Below are the code and all the weights of a small trained network. Each question names an input and a class and asks about switching units off, where a switched-off unit gives its printed mean instead of its output.

import numpy as np


def w(rows, s, z=0):
    codes = np.array(rows[::2]) - 128.0
    scale = np.full(codes.shape[1], s)
    scale[-1] = z or s
    return codes * scale


def f(y):
    return y / 2 * (1 + np.tanh(0.7978845608 * (y + 0.044715 * y**3)))


def log_softmax(a):
    a = a - a.max(-1, keepdims=True)
    return a - np.log(np.exp(a).sum(-1, keepdims=True))


def net(x, mask):
    res = np.array(x, float).reshape(1, 3) / 4 @ E
    y = f(res @ A[0][:, :-1].T + A[0][:, -1])
    res = res + np.where(mask, y, B[0][:, -1]) @ B[0][:, :-1]
    return log_softmax(res[-1] @ U[:, :-1].T + U[:, -1])


A, B = {}, {}
E = w([
[223,50,153,181,75,210,154],'x0',
[124,68,117,255,200,85,160],'x1',
[39,111,29,145,127,228,54],'x2',
],0.014)
A[0] = w([
[160,181,141,79,55,89,138,152],'neuron 0',
[124,153,43,37,59,190,18,202],'neuron 1',
[197,153,150,50,86,143,157,183],'neuron 2',
[130,54,81,172,32,194,112,71],'neuron 3',
[101,103,130,161,245,66,119,156],'neuron 4',
[205,36,136,151,59,158,122,187],'neuron 5',
[90,153,43,95,175,111,70,162],'neuron 6',
[165,83,161,185,198,64,143,117],'neuron 7',
[95,164,173,129,109,33,161,199],'neuron 8',
[110,101,96,205,192,141,106,92],'neuron 9',
[121,109,45,218,177,119,60,110],'neuron 10',
[107,148,102,61,162,53,132,253],'neuron 11',
[208,109,149,153,127,95,200,144],'neuron 12',
[108,193,236,128,78,114,147,205],'neuron 13',
[165,142,152,205,94,224,131,140],'neuron 14',
[246,188,131,27,68,102,133,220],'neuron 15',
],0.011,0.006)
B[0] = w([
[117,163,157,161,151,152,178,191],'neuron 0',
[96,136,129,35,104,131,55,255],'neuron 1',
[144,100,165,127,113,188,162,204],'neuron 2',
[13,84,146,155,88,156,135,213],'neuron 3',
[152,105,15,182,103,74,144,215],'neuron 4',
[117,38,198,169,155,149,105,230],'neuron 5',
[149,218,130,130,233,151,53,207],'neuron 6',
[137,84,145,131,134,71,87,216],'neuron 7',
[128,172,102,139,45,50,171,213],'neuron 8',
[108,127,122,185,189,131,145,197],'neuron 9',
[76,153,90,175,184,134,127,214],'neuron 10',
[136,194,135,83,114,89,212,217],'neuron 11',
[206,63,151,104,131,108,77,212],'neuron 12',
[178,156,100,137,124,141,185,195],'neuron 13',
[43,33,212,110,104,135,134,205],'neuron 14',
[162,124,197,138,130,176,181,237],'neuron 15',
],0.011,0.019)
U = w([
[129,217,155,103,71,91,226,142],'0',
[184,80,145,159,109,224,197,134],'1',
[161,105,34,159,57,1,185,177],'2',
[175,50,180,136,142,18,71,129],'3',
[127,163,128,2,198,107,74,93],'4',
[74,80,131,62,29,148,91,171],'5',
[127,184,48,201,213,142,117,156],'6',
[62,104,147,204,181,149,171,2],'7',
],0.0096,0.0024)

Each question gives the input, the list of numbers given to net, and the class t.
The units are the neurons (one row each of A and B). Each row of codes is followed by its name. A weight is (code - 128) times the scale printed after its matrix; where a second scale follows, it is the last column's (A, B and U).
mask holds one flag per neuron, in row order. A switched-off neuron (its flag False) gives its mean, the last column of its row in B, instead of its output. The means were averaged over made-up inputs and are rounded, as every weight is.
A unit's drop is (log p(t) with every unit on - log p(t) with that unit switched off) / (log p(t) with every unit on - log p(t) with every unit switched off).
unit that matters most: the unit with the biggest drop
top k neurons: the k neurons with the biggest drops, biggest first
drop when u is switched off: that unit's drop, to one decimal
input [0,-3,-7], class 0: unit that matters most -> neuron 8
input [1,8,-1], class 3: top 2 neurons -> neuron 7; neuron 12
input [0,-1,-6], class 0: top 2 neurons -> neuron 8; neuron 5
input [1,-6,0], class 1: top 2 neurons -> neuron 15; neuron 8
input [8,7,0], class 3: top 2 neurons -> neuron 12; neuron 7
input [6,0,8], class 5: top 2 neurons -> neuron 1; neuron 14
input [1,-3,-1], class 1: top 2 neurons -> neuron 8; neuron 11
input [0,-3,6], class 4: drop when neuron 6 is switched off -> 0.6
input [1,-3,-8], class 1: drop when neuron 12 is switched off -> 0.3
input [-8,5,2], class 6: drop when neuron 6 is switched off -> 1.0
